Below are the code and all the weights of a small trained network. Each question names an input and a class and asks about switching units off, where a switched-off unit gives its printed mean instead of its output.

import numpy as np


def w(rows, s, z=0):
    codes = np.array(rows[::2]) - 128.0
    scale = np.full(codes.shape[1], s)
    scale[-1] = z or s
    return codes * scale


def f(y):
    return y / 2 * (1 + np.tanh(0.7978845608 * (y + 0.044715 * y**3)))


def log_softmax(a):
    a = a - a.max(-1, keepdims=True)
    return a - np.log(np.exp(a).sum(-1, keepdims=True))


def net(x, mask):
    res = np.array(x, float).reshape(1, 3) / 4 @ E
    y = f(res @ A[0][:, :-1].T + A[0][:, -1])
    res = res + np.where(mask, y, B[0][:, -1]) @ B[0][:, :-1]
    return log_softmax(res[-1] @ U[:, :-1].T + U[:, -1])


A, B = {}, {}
E = w([
[84,188,251,131,65,83,75],'x0',
[165,190,86,129,120,17,127],'x1',
[216,131,175,128,182,122,29],'x2',
],0.013)
A[0] = w([
[151,140,120,124,109,138,144,102],'neuron 1',
[152,97,84,140,129,150,149,49],'neuron 2',
[165,178,165,100,150,111,102,118],'neuron 3',
[194,105,115,124,171,114,47,83],'neuron 4',
[36,153,203,119,66,179,132,107],'neuron 5',
[139,128,134,99,151,124,110,57],'neuron 6',
[158,163,142,119,160,137,123,79],'neuron 7',
[112,162,70,145,104,84,175,128],'neuron 8',
[158,86,127,100,174,227,116,40],'neuron 9',
[136,169,91,98,164,81,184,25],'neuron 10',
[2,138,208,115,70,142,143,188],'neuron 11',
[131,68,63,146,179,188,161,127],'neuron 12',
[151,96,65,128,108,162,118,88],'neuron 13',
[139,139,120,122,178,52,85,97],'neuron 14',
[127,124,95,140,123,102,159,79],'neuron 15',
[85,132,104,145,128,159,115,117],'neuron 16',
[122,197,17,140,98,71,229,101],'neuron 17',
[127,55,100,85,224,155,191,136],'neuron 18',
[168,78,106,112,114,141,164,84],'neuron 19',
[140,153,190,137,81,93,102,41],'neuron 20',
[170,64,112,145,143,182,120,39],'neuron 21',
[73,83,144,92,108,218,156,77],'neuron 22',
[149,197,192,126,153,56,23,166],'neuron 23',
[243,140,138,111,204,146,58,119],'neuron 24',
[89,96,151,208,121,176,148,53],'neuron 25',
[119,114,143,112,121,110,128,1],'neuron 26',
[81,35,108,142,126,235,181,216],'neuron 27',
[154,69,99,118,157,138,149,134],'neuron 28',
[107,205,118,101,84,74,110,130],'neuron 29',
],0.013,0.0075)
B[0] = w([
[126,116,130,132,143,125,123,128],'neuron 1',
[148,146,93,108,148,88,107,162],'neuron 2',
[127,124,107,166,75,125,129,172],'neuron 3',
[191,103,133,145,88,152,135,189],'neuron 4',
[47,160,122,95,93,155,126,202],'neuron 5',
[140,134,124,118,100,125,130,130],'neuron 6',
[126,113,126,159,117,146,160,139],'neuron 7',
[114,82,132,119,131,96,166,192],'neuron 8',
[159,186,191,152,137,141,141,184],'neuron 9',
[81,70,137,76,98,139,135,165],'neuron 10',
[27,142,141,128,101,139,157,229],'neuron 11',
[149,147,73,117,226,119,102,226],'neuron 12',
[138,149,85,145,162,106,123,168],'neuron 13',
[106,84,169,128,94,171,139,176],'neuron 14',
[109,95,127,120,153,118,131,151],'neuron 15',
[133,113,138,110,131,156,124,144],'neuron 16',
[136,13,110,35,134,80,187,244],'neuron 17',
[120,157,76,139,213,91,70,222],'neuron 18',
[121,155,89,134,158,114,120,161],'neuron 19',
[117,154,80,172,128,100,132,172],'neuron 20',
[122,188,168,161,160,80,151,168],'neuron 21',
[111,146,160,70,136,188,106,192],'neuron 22',
[118,117,86,226,40,128,101,244],'neuron 23',
[246,80,125,157,77,185,113,222],'neuron 24',
[123,125,168,99,128,164,113,158],'neuron 25',
[113,120,111,111,129,133,96,122],'neuron 26',
[134,147,150,92,175,216,98,253],'neuron 27',
[130,167,92,150,178,108,119,183],'neuron 28',
[112,139,198,166,114,90,152,192],'neuron 29',
],0.012,0.019)
U = w([
[46,189,138,193,74,101,122,118],'0',
[134,205,94,77,119,82,82,27],'1',
[72,176,201,54,137,254,115,148],'2',
[142,61,15,55,189,128,126,143],'3',
[192,185,87,126,215,157,93,153],'4',
[115,42,165,84,95,50,187,198],'5',
[202,91,128,199,64,170,97,152],'6',
[128,143,129,81,130,80,65,2],'7',
],0.0094,0.0068)

Each question gives the input, the list of numbers given to net, and the class t.
The units are the neurons (one row each of A and B). Each row of codes is followed by its name. A weight is (code - 128) times the scale printed after its matrix; where a second scale follows, it is the last column's (A, B and U).
mask holds one flag per neuron, in row order. A switched-off neuron (its flag False) gives its mean, the last column of its row in B, instead of its output. The means were averaged over made-up inputs and are rounded, as every weight is.
A unit's drop is (log p(t) with every unit on - log p(t) with that unit switched off) / (log p(t) with every unit on - log p(t) with every unit switched off).
The circuit of an input: a set's keep is (log p(t) with only the set's units on - log p(t) with every unit switched off) / (log p(t) with every unit on - log p(t) with every unit switched off). Starting from the 12 units with the biggest drops (on a tie, the unit counted first), units are removed one at a time, each time the one whose removal leaves the highest keep (on an exact tie, the one counted first), for as long as the keep stays at least 0.8.
circuit, biggest first: the units of the circuit, biggest drop first
unit that matters most: the unit with the biggest drop
top k neurons: the k neurons with the biggest drops, biggest first
drop of u: that unit's drop, to one decimal
input [-2,-3,-4], class 2: circuit, biggest first : [neuron 27]
input [-6,-5,-8], class 4: circuit, biggest first : [neuron 27; neuron 12]
input [-3,-6,-3], class 2: top 2 neurons : [neuron 22; neuron 27]
input [2,1,-1], class 0: circuit, biggest first : [neuron 17; neuron 27]
input [-2,-5,7], class 6: top 2 neurons : [neuron 24; neuron 4]
input [0,3,1], class 6: top 2 neurons : [neuron 17; neuron 11]
input [3,4,2], class 6: top 2 neurons : [neuron 11; neuron 5]
input [2,7,1], class 6: top 2 neurons : [neuron 23; neuron 11]
input [-1,6,2], class 6: top 3 neurons : [neuron 23; neuron 11; neuron 24]
input [8,5,4], class 0: top 2 neurons : [neuron 29; neuron 20]
input [2,1,-8], class 5: top 2 neurons : [neuron 17; neuron 8]
input [-5,8,1], class 5: drop of neuron 12 : 0.2
input [-2,4,-2], class 5: drop of neuron 12 : 0.1
input [5,0,-4], class 0: unit that matters most : neuron 27
input [5,-1,-3], class 0: drop of neuron 27 : 0.3
input [8,-5,-1], class 0: drop of neuron 20 : 0.1
